Below is a small trained network, with its code and all its weights. Each question gives an input and a class and asks what happens when units are switched off, that is, made to give their printed mean instead of their output.

import numpy as np


def w(rows, s, z=0):
    codes = np.array(rows[::2]) - 128.0
    scale = np.full(codes.shape[1], s)
    scale[-1] = z or s
    return codes * scale


def f(y):
    return np.maximum(y, 0)


def log_softmax(a):
    a = a - a.max(-1, keepdims=True)
    return a - np.log(np.exp(a).sum(-1, keepdims=True))


def net(x, mask):
    res = np.array(x, float).reshape(1, 2) / 4 @ E
    y = f(res @ A[0][:, :-1].T + A[0][:, -1])
    res = res + np.where(mask, y, B[0][:, -1]) @ B[0][:, :-1]
    return log_softmax(res[-1] @ U[:, :-1].T + U[:, -1])


A, B = {}, {}
E = w([
[135,254,118,73,128,136,104,105,202,167,120,153],'x0',
[149,73,64,80,142,138,111,96,146,109,162,181],'x1',
],0.02)
A[0] = w([
[134,125,148,142,125,131,122,153,127,130,183,135,94],'neuron 0',
[112,141,76,95,136,141,116,134,177,132,146,195,128],'neuron 1',
[136,144,82,20,130,91,129,114,175,105,121,226,154],'neuron 2',
[159,12,140,121,149,89,123,92,156,137,133,172,128],'neuron 3',
[151,84,111,138,129,133,124,102,81,172,133,116,255],'neuron 4',
[119,148,116,134,114,148,113,105,165,155,205,121,113],'neuron 5',
[99,83,166,165,131,81,105,184,28,143,109,105,138],'neuron 6',
[104,32,123,179,143,91,127,155,75,110,134,104,129],'neuron 7',
[143,129,73,79,103,156,155,100,112,179,129,129,146],'neuron 8',
[123,238,128,88,145,126,110,145,151,145,106,131,180],'neuron 9',
[80,205,162,175,112,116,124,136,112,137,133,83,182],'neuron 10',
[110,98,148,124,110,185,68,101,161,123,183,146,110],'neuron 11',
[140,195,133,160,177,109,145,119,141,121,143,162,198],'neuron 12',
[125,98,131,174,128,155,112,116,124,131,136,57,135],'neuron 13',
[141,138,172,182,132,106,118,168,97,101,110,131,68],'neuron 14',
[94,36,74,93,133,150,123,146,84,110,139,207,208],'neuron 15',
[87,176,127,128,139,122,115,100,149,143,120,182,47],'neuron 16',
[117,69,164,238,139,149,156,94,92,123,121,43,163],'neuron 17',
],0.011,0.0058)
B[0] = w([
[98,138,128,123,116,133,136,137,120,131,143,113,134],'neuron 0',
[96,118,156,151,141,167,85,108,137,154,154,167,198],'neuron 1',
[94,109,170,110,172,146,58,85,152,139,152,213,235],'neuron 2',
[137,91,47,182,150,113,113,151,96,97,182,123,199],'neuron 3',
[138,76,121,39,132,130,173,119,192,99,104,81,182],'neuron 4',
[135,121,175,163,120,152,129,108,106,118,148,108,165],'neuron 5',
[111,91,176,158,43,152,117,133,35,131,130,140,217],'neuron 6',
[156,102,155,105,80,222,151,103,204,106,118,150,231],'neuron 7',
[102,124,157,134,149,120,122,119,154,121,136,159,168],'neuron 8',
[135,251,111,150,95,89,122,112,184,116,185,102,255],'neuron 9',
[150,145,81,90,178,69,148,151,83,129,74,103,218],'neuron 10',
[72,134,163,138,153,106,151,158,148,180,106,57,158],'neuron 11',
[143,185,154,111,117,98,128,116,111,136,126,137,189],'neuron 12',
[120,105,143,153,101,142,122,125,91,127,108,125,168],'neuron 13',
[100,148,152,73,167,109,83,140,138,167,102,144,166],'neuron 14',
[209,106,16,142,170,68,144,134,146,111,138,113,225],'neuron 15',
[156,136,93,56,118,187,169,117,183,86,123,158,180],'neuron 16',
[101,126,185,185,66,164,136,138,15,138,104,129,230],'neuron 17',
],0.02,0.021)
U = w([
[189,220,70,66,145,52,190,155,199,125,68,61,84],'0',
[207,96,77,170,57,179,187,160,133,60,118,96,131],'1',
[109,210,156,100,137,147,64,60,249,151,166,214,252],'2',
[79,199,137,159,115,39,143,215,33,195,32,69,99],'3',
[116,56,35,149,254,121,90,123,198,138,144,181,145],'4',
[34,109,233,121,61,204,156,185,85,184,10,136,33],'5',
],0.0079,0.0017)

Each question gives the input, the list of numbers given to net, and the class t.
The units are the neurons (one row each of A and B). Each row of codes is followed by its name. A weight is (code - 128) times the scale printed after its matrix; where a second scale follows, it is the last column's (A, B and U).
mask holds one flag per neuron, in row order. A switched-off neuron (its flag False) gives its mean, the last column of its row in B, instead of its output. The means were averaged over made-up inputs and are rounded, as every weight is.
A unit's drop is (log p(t) with every unit on - log p(t) with that unit switched off) / (log p(t) with every unit on - log p(t) with every unit switched off).
The circuit of an input: a set's keep is (log p(t) with only the set's units on - log p(t) with every unit switched off) / (log p(t) with every unit on - log p(t) with every unit switched off). Starting from the 12 units with the biggest drops (on a tie, the unit counted first), units are removed one at a time, each time the one whose removal leaves the highest keep (on an exact tie, the one counted first), for as long as the keep stays at least 0.8.
circuit, biggest first: the units of the circuit, biggest drop first
unit that matters most: the unit with the biggest drop
k most important neurons: the k neurons with the biggest drops, biggest first
drop of u: that unit's drop, to one decimal
input [-4,-1], class 5: unit that matters most	neuron 17
input [4,-3], class 0: 2 most important neurons	neuron 2; neuron 10
input [1,-2], class 0: circuit, biggest first	neuron 6; neuron 2
input [0,1], class 4: circuit, biggest first	neuron 9; neuron 17
input [-2,0], class 1: 2 most important neurons	neuron 2; neuron 1
input [-1,-1], class 5: 2 most important neurons	neuron 15; neuron 9
input [1,3], class 4: 2 most important neurons	neuron 9; neuron 7
input [3,-8], class 0: 2 most important neurons	neuron 9; neuron 17
input [2,-5], class 0: 2 most important neurons	neuron 17; neuron 6
input [0,-2], class 3: 2 most important neurons	neuron 7; neuron 2
input [0,2], class 4: drop of neuron 9	0.1
input [0,-3], class 3: drop of neuron 7	0.4
input [0,-4], class 3: drop of neuron 7	0.2
input [7,-7], class 0: drop of neuron 15	0.0
input [8,-6], class 0: circuit, biggest first	neuron 10
input [2,-4], class 0: 2 most important neurons	neuron 17; neuron 6
